Below is a small trained network, with its code and all its weights. Each question gives an input and a class and asks what happens when units are switched off, that is, made to give their printed mean instead of their output.

import numpy as np


def w(rows, s, z=0):
    codes = np.array(rows[::2]) - 128.0
    scale = np.full(codes.shape[1], s)
    scale[-1] = z or s
    return codes * scale


def f(y):
    return np.maximum(y, 0)


def log_softmax(a):
    a = a - a.max(-1, keepdims=True)
    return a - np.log(np.exp(a).sum(-1, keepdims=True))


def net(x, mask):
    res = np.array(x, float).reshape(1, 8) / 4 @ E
    y = f(res @ A[0][:, :-1].T + A[0][:, -1])
    res = res + np.where(mask, y, B[0][:, -1]) @ B[0][:, :-1]
    return log_softmax(res[-1] @ U[:, :-1].T + U[:, -1])


A, B = {}, {}
E = w([
[219,126,154,44,46,46,75,134,60,153],'x0',
[110,67,149,32,102,198,165,76,188,215],'x1',
[155,175,142,44,179,239,168,147,27,63],'x2',
[217,35,188,165,168,115,163,62,135,70],'x3',
[50,117,254,133,157,58,211,190,74,183],'x4',
[127,129,128,130,129,128,126,130,128,130],'x5',
[121,227,178,76,90,79,178,92,222,39],'x6',
[131,132,125,131,127,127,131,127,126,132],'x7',
],0.0072)
A[0] = w([
[74,111,218,142,144,91,200,180,94,163,29],'n1',
[54,200,70,100,90,138,88,181,139,188,62],'n2',
[114,104,110,184,92,62,99,123,181,154,54],'n3',
[93,122,134,169,93,57,123,114,181,164,59],'n4',
[143,132,92,124,124,138,111,114,145,114,43],'n5',
[45,143,98,221,211,209,183,117,208,86,63],'n6',
[126,85,107,149,158,139,104,137,87,167,29],'n7',
[96,117,186,133,137,99,181,169,102,153,34],'n8',
[123,122,116,170,110,78,113,134,169,155,21],'n9',
[46,134,103,202,203,191,179,113,201,94,35],'n10',
[172,131,48,126,102,159,80,78,167,97,43],'n11',
[196,124,21,131,97,188,62,93,177,87,56],'n12',
[184,74,164,140,154,108,136,77,132,93,56],'n13',
[150,165,140,90,147,187,159,142,77,105,1],'n14',
[115,188,163,103,113,89,160,90,195,82,31],'n15',
[107,183,173,105,103,82,165,82,196,72,32],'n16',
[120,61,104,159,147,145,103,145,68,186,22],'n17',
[89,114,197,135,133,97,181,160,106,153,29],'n18',
[124,208,180,75,84,79,196,88,215,48,64],'n19',
[182,124,40,133,100,182,72,83,169,89,36],'n20',
[168,139,146,100,88,88,100,111,100,135,39],'n21',
[134,139,132,141,133,117,108,146,119,108,82],'n22',
[87,108,222,128,147,78,201,180,96,170,60],'n23',
[133,124,144,98,129,152,130,124,157,164,52],'n24',
[106,99,109,194,79,49,89,115,207,178,85],'n25',
[112,120,157,129,127,120,140,144,119,136,42],'n26',
[69,187,83,105,94,137,104,183,141,164,36],'n27',
[131,9,83,189,169,169,84,152,38,221,56],'n28',
[53,186,79,96,105,141,95,174,145,168,68],'n29',
[115,117,152,130,125,117,153,140,113,140,39],'n30',
[117,124,151,136,118,118,150,142,114,139,55],'n31',
[119,118,115,162,117,81,109,131,163,147,41],'n32',
[184,42,180,147,176,108,156,59,156,74,57],'n33',
[147,192,118,202,151,67,86,178,87,62,49],'n34',
[155,205,106,227,161,45,86,186,59,39,97],'n35',
[104,94,115,192,84,51,94,119,222,183,85],'n36',
[223,136,152,40,38,43,68,131,74,133,13],'n37',
[216,22,185,170,172,125,161,65,165,67,72],'n38',
[61,190,81,95,110,134,81,185,140,168,81],'n39',
[147,184,138,51,173,234,172,160,44,57,28],'n40',
[153,70,158,153,146,130,134,92,121,109,61],'n41',
[118,72,154,1,102,205,171,56,201,233,75],'n42',
],0.0077,0.0064)
B[0] = w([
[70,181,168,145,171,67,74,74,158,144,194],'n1',
[168,187,127,201,110,115,198,108,67,129,190],'n2',
[142,87,168,70,176,173,147,103,88,77,174],'n3',
[136,112,139,91,170,172,145,123,102,71,170],'n4',
[108,131,136,120,139,110,120,125,142,137,139],'n5',
[201,43,160,56,54,60,60,162,68,240,220],'n6',
[143,162,112,108,124,154,102,161,164,106,151],'n7',
[94,157,148,137,158,80,89,79,153,142,167],'n8',
[122,104,155,102,163,144,143,115,108,96,148],'n9',
[193,55,150,59,65,66,61,167,73,222,197],'n10',
[54,160,193,137,179,69,84,98,160,155,190],'n11',
[41,189,205,150,195,50,74,68,169,157,223],'n12',
[151,177,125,169,105,128,172,124,77,146,177],'n13',
[125,79,160,87,181,164,150,97,110,71,159],'n14',
[153,167,69,121,137,172,88,195,173,104,177],'n15',
[158,186,64,114,134,194,81,185,184,107,185],'n16',
[153,183,95,94,130,160,82,184,189,96,166],'n17',
[87,166,153,141,158,80,80,89,157,150,169],'n18',
[180,183,47,114,126,199,52,226,194,123,227],'n19',
[43,186,198,136,189,55,75,76,177,153,201],'n20',
[149,101,141,101,122,121,109,146,100,170,159],'n21',
[123,118,124,132,115,131,143,125,131,119,139],'n22',
[70,179,160,145,177,70,60,66,173,160,205],'n23',
[116,98,115,145,119,131,142,131,127,115,138],'n24',
[153,81,166,60,193,193,161,102,73,59,201],'n25',
[119,133,133,139,134,117,114,113,132,135,133],'n26',
[166,186,135,180,112,123,185,106,72,130,168],'n27',
[186,227,38,94,120,207,67,240,238,82,223],'n28',
[173,184,133,195,98,119,199,108,64,132,179],'n29',
[116,137,133,129,129,111,114,107,136,140,134],'n30',
[120,136,132,129,129,119,109,108,132,136,134],'n31',
[123,108,147,98,152,148,135,107,107,100,148],'n32',
[151,209,115,190,100,124,197,125,65,145,206],'n33',
[65,51,89,159,78,146,169,121,182,129,203],'n34',
[49,18,67,171,59,139,181,106,207,115,254],'n35',
[155,86,164,60,191,198,169,110,66,47,201],'n36',
[186,49,160,75,74,65,70,168,70,254,222],'n37',
[152,218,117,206,93,124,214,115,53,140,232],'n38',
[165,176,131,185,105,126,192,103,83,135,185],'n39',
[150,48,196,47,229,190,165,74,71,18,222],'n40',
[142,169,111,148,107,131,159,134,108,132,159],'n41',
[30,7,43,215,44,123,194,121,199,85,226],'n42',
],0.007,0.0096)
U = w([
[36,193,190,140,206,58,69,72,164,146,70],'0',
[155,67,174,49,220,205,170,99,62,36,46],'1',
[179,207,70,110,120,202,73,235,203,103,39],'2',
[199,44,158,70,41,67,77,163,60,229,253],'3',
[171,226,128,229,85,131,239,104,39,129,200],'4',
[24,2,82,184,43,141,187,113,199,97,175],'5',
],0.008,0.00062)

Each question gives the input, the list of numbers given to net, and the class t.
The units are the neurons (one row each of A and B). Each row of codes is followed by its name. A weight is (code - 128) times the scale printed after its matrix; where a second scale follows, it is the last column's (A, B and U).
mask holds one flag per neuron, in row order. A switched-off neuron (its flag False) gives its mean, the last column of its row in B, instead of its output. The means were averaged over made-up inputs and are rounded, as every weight is.
A unit's drop is (log p(t) with every unit on - log p(t) with that unit switched off) / (log p(t) with every unit on - log p(t) with every unit switched off).
The circuit of an input: a set's keep is (log p(t) with only the set's units on - log p(t) with every unit switched off) / (log p(t) with every unit on - log p(t) with every unit switched off). Starting from the 12 units with the biggest drops (on a tie, the unit counted first), units are removed one at a time, each time the one whose removal leaves the highest keep (on an exact tie, the one counted first), for as long as the keep stays at least 0.8.
circuit, biggest first: the units of the circuit, biggest drop first
k most important neurons: the k neurons with the biggest drops, biggest first
drop of u: that unit's drop, to one decimal
input [1,8,-1,-3,6,-5,1,3], class 5: circuit, biggest first -> [n42]
input [-1,-4,-7,0,-6,6,4,0], class 1: 3 most important neurons -> [n36 n25 n3]
input [2,-5,4,-4,-4,-6,-2,-4], class 5: circuit, biggest first -> [n35 n34]
input [-6,7,-3,-7,-8,1,-7,3], class 0: 3 most important neurons -> [n12 n20 n11]
input [-5,-5,3,5,-4,8,-4,8], class 3: 3 most important neurons -> [n6 n10 n42]
input [-1,1,-7,-5,3,1,-7,7], class 1: circuit, biggest first -> [n36 n25]
input [5,-4,1,-3,2,-4,2,-4], class 3: 2 most important neurons -> [n37 n42]
input [-1,-8,-5,4,0,-8,6,7], class 5: 3 most important neurons -> [n35 n34 n28]
input [4,7,5,-6,-3,-7,-3,7], class 5: 3 most important neurons -> [n42 n38 n33]
input [4,-5,4,5,-5,1,-2,-3], class 0: circuit, biggest first -> [n12 n20]
input [-6,6,0,1,-3,8,-4,6], class 3: 4 most important neurons -> [n6 n10 n35 n34]
input [8,-6,0,-2,-4,2,-8,-4], class 2: 4 most important neurons -> [n28 n6 n17 n10]
input [-3,5,-2,6,-1,-6,-1,-2], class 4: 2 most important neurons -> [n38 n35]
input [4,5,-6,5,7,2,-6,-2], class 0: circuit, biggest first -> [n23]
input [-7,1,-6,6,1,-8,-1,6], class 3: 3 most important neurons -> [n6 n10 n40]
input [8,3,-8,1,-8,7,7,2], class 0: 4 most important neurons -> [n12 n20 n11 n40]
input [7,0,2,8,-4,-7,-3,3], class 4: 4 most important neurons -> [n38 n6 n33 n10]
input [-5,-2,6,-4,1,0,6,-2], class 1: drop of n17 -> 0.1
input [0,-2,0,4,5,6,-7,-1], class 2: drop of n25 -> 0.0
input [-7,-4,8,-6,2,1,-4,8], class 1: drop of n40 -> 3.5
input [0,1,-3,5,1,6,-7,2], class 2: circuit, biggest first -> [n28]
